Below are the code and all the weights of a small trained network. Each question names an input and a target symbol and asks about switching units off, where a switched-off unit gives its printed mean instead of its output.

import numpy as np


def w(rows, s, z=0):
    codes = np.array(rows[::2]) - 128.0
    scale = np.full(codes.shape[1], s)
    scale[-1] = z or s
    return codes * scale


def norm(h):
    return h / np.sqrt((h * h).mean(-1, keepdims=True) + 1e-5)


def f(y):
    return np.maximum(y, 0)


def softmax(a):
    e = np.exp(a - a.max(-1, keepdims=True))
    return e / e.sum(-1, keepdims=True)


def log_softmax(a):
    a = a - a.max(-1, keepdims=True)
    return a - np.log(np.exp(a).sum(-1, keepdims=True))


def net(x, mask):
    ids = ['γεηθλμπστφψ'.index(c) for c in x.split()]
    T = len(ids)
    res = E[ids] + P[:T]
    q, k, v = (norm(res) @ M[0].T for M in (Q, K, V))
    z = softmax(np.where(np.tri(T) > 0, q @ k.T / 4**0.5, -1e9)) @ v
    res = res + np.where(mask[0], z, O[0][:, -1]) @ O[0][:, :-1]
    y = f(norm(res) @ A[0][:, :-1].T + A[0][:, -1])
    res = res + np.where(mask[1:17], y, B[0][:, -1]) @ B[0][:, :-1]
    return log_softmax(norm(res)[-1] @ U[:, :-1].T + U[:, -1])


Q, K, V, O, A, B = {}, {}, {}, {}, {}, {}
E = w([
[176,119,235,120,148,136,105],'γ',
[132,83,97,171,134,226,125],'ε',
[143,95,166,141,139,211,43],'η',
[136,24,104,122,3,176,108],'θ',
[138,157,29,151,137,184,162],'λ',
[86,92,221,211,153,135,171],'μ',
[163,140,174,61,187,149,154],'π',
[40,142,178,173,83,81,101],'σ',
[110,111,114,165,121,71,29],'τ',
[113,68,100,118,241,117,135],'φ',
[200,96,102,154,116,81,157],'ψ',
],0.017)
P = w([
[111,2,172,129,41,177,136],'0',
[113,84,147,116,75,196,131],'1',
[153,110,136,130,93,170,119],'2',
[173,148,134,157,130,179,128],'3',
[208,193,133,180,143,182,96],'4',
[230,217,126,199,185,196,97],'5',
[242,227,131,215,187,199,100],'6',
],0.0056)
Q[0] = w([
[72,147,130,154,128,114,106],'h1',
[84,84,134,47,139,30,186],'h1',
[140,87,143,180,192,168,50],'h1',
[94,139,87,2,128,102,108],'h1',
],0.0088)
K[0] = w([
[174,109,60,56,137,137,103],'h1',
[161,2,95,63,13,209,140],'h1',
[245,166,82,214,188,81,177],'h1',
[56,31,134,92,40,165,172],'h1',
],0.0065)
V[0] = w([
[225,103,100,118,187,93,205],'h1',
[126,84,36,24,213,101,64],'h1',
[179,239,115,4,28,168,160],'h1',
[97,78,2,161,80,4,110],'h1',
],0.0059)
O[0] = w([
[236,117,136,52,83,87,229,116],'h1',
[123,28,28,58,226,140,50,119],'h1',
[146,171,84,56,5,178,87,1],'h1',
[253,155,83,183,100,34,80,93],'h1',
],0.0063,0.0072)
A[0] = w([
[78,85,129,125,118,104,87,193],'n1',
[138,126,160,179,133,145,112,128],'n2',
[119,176,181,105,38,118,132,36],'n3',
[121,103,54,90,103,98,72,198],'n4',
[160,165,168,125,51,73,170,21],'n5',
[85,199,186,56,158,54,202,237],'n6',
[117,153,83,184,138,110,82,134],'n7',
[156,58,254,137,134,85,108,74],'n8',
[143,90,74,143,47,152,149,39],'n9',
[169,119,67,71,144,182,80,3],'n10',
[76,171,119,114,96,218,49,69],'n11',
[117,88,57,180,124,150,140,147],'n12',
[193,92,107,124,122,137,85,81],'n13',
[161,132,66,77,145,61,116,12],'n14',
[128,140,40,150,99,143,190,33],'n15',
[149,172,136,83,233,157,139,116],'n16',
],0.011,0.0027)
B[0] = w([
[168,128,151,150,184,109,133,189],'n1',
[135,209,163,122,87,82,135,226],'n2',
[213,143,197,205,116,106,167,145],'n3',
[134,133,187,62,166,149,159,154],'n4',
[133,142,67,96,133,196,180,141],'n5',
[170,166,80,97,2,73,2,175],'n6',
[102,56,139,110,113,48,65,187],'n7',
[99,208,46,71,201,138,178,254],'n8',
[137,64,166,141,128,97,160,156],'n9',
[50,114,37,187,119,166,165,162],'n10',
[191,164,77,105,88,109,84,201],'n11',
[191,94,179,124,121,97,130,208],'n12',
[160,171,92,161,151,143,76,176],'n13',
[210,216,46,157,118,32,139,143],'n14',
[79,193,25,105,85,122,75,153],'n15',
[58,65,134,96,92,92,126,218],'n16',
],0.0087,0.0076)
U = w([
[116,190,187,105,158,142,200,93],'γ',
[166,85,146,186,105,187,131,241],'ε',
[160,167,151,116,206,245,53,1],'η',
[212,69,205,105,100,167,116,25],'θ',
[114,112,39,87,33,142,96,78],'λ',
[38,172,140,186,126,133,203,83],'μ',
[99,134,134,32,64,175,145,178],'π',
[137,167,154,174,122,67,64,102],'σ',
[133,95,121,129,198,76,89,211],'τ',
[101,83,94,82,190,92,170,254],'φ',
[184,169,19,136,97,110,147,89],'ψ',
],0.011,0.0036)

Each question gives the input, a string of symbols that net reads in full, and the target symbol t.
The units are the heads (4 rows each of Q, K, V and O) and the neurons (one row each of A and B). Each row of codes is followed by its name. A weight is (code - 128) times the scale printed after its matrix; where a second scale follows, it is the last column's (O, A, B and U).
mask holds one flag per unit, heads first, then neurons. A switched-off unit (its flag False) gives its mean, the last column of its rows in O or B, instead of its output. The means were averaged over made-up inputs and are rounded, as every weight is.
A unit's drop is (log p(t) with every unit on - log p(t) with that unit switched off) / (log p(t) with every unit on - log p(t) with every unit switched off).
The circuit of an input: a set's keep is (log p(t) with only the set's units on - log p(t) with every unit switched off) / (log p(t) with every unit on - log p(t) with every unit switched off). Starting from the 12 units with the biggest drops (on a tie, the unit counted first), units are removed one at a time, each time the one whose removal leaves the highest keep (on an exact tie, the one counted first), for as long as the keep stays at least 0.8.
units of the circuit, in order: the units of the circuit, biggest drop first
most important unit: the unit with the biggest drop
drop when u is switched off: that unit's drop, to one decimal
input ε φ γ ψ σ, target ψ: units of the circuit, in order : (h1; n5)
input σ λ φ η, target φ: units of the circuit, in order : (h1; n10)
input θ γ μ φ η, target φ: units of the circuit, in order : (h1; n16)
input η φ η π ε, target λ: units of the circuit, in order : (h1; n11)
input ψ ε η φ ε π, target λ: units of the circuit, in order : (n6; n16)
input σ η φ γ, target π: units of the circuit, in order : (h1; n6; n16)
input ε σ η, target σ: units of the circuit, in order : (h1; n2)
input φ σ η σ η φ θ, target θ: units of the circuit, in order : (n12; n9)
input π μ τ γ, target γ: units of the circuit, in order : (h1)
input μ π ε γ, target π: units of the circuit, in order : (h1; n6)
input η π θ λ λ η θ, target ε: units of the circuit, in order : (n9; n6)
input λ ψ λ η, target ψ: units of the circuit, in order : (h1; n10)
input λ η θ σ σ ε, target σ: units of the circuit, in order : (h1; n7)
input λ σ θ π, target π: most important unit : n16
input λ μ σ ε θ, target ε: drop when h1 is switched off : 0.2
input π ε φ ε, target φ: drop when n8 is switched off : -0.3
input λ φ ε π η, target λ: drop when n10 is switched off : 0.2
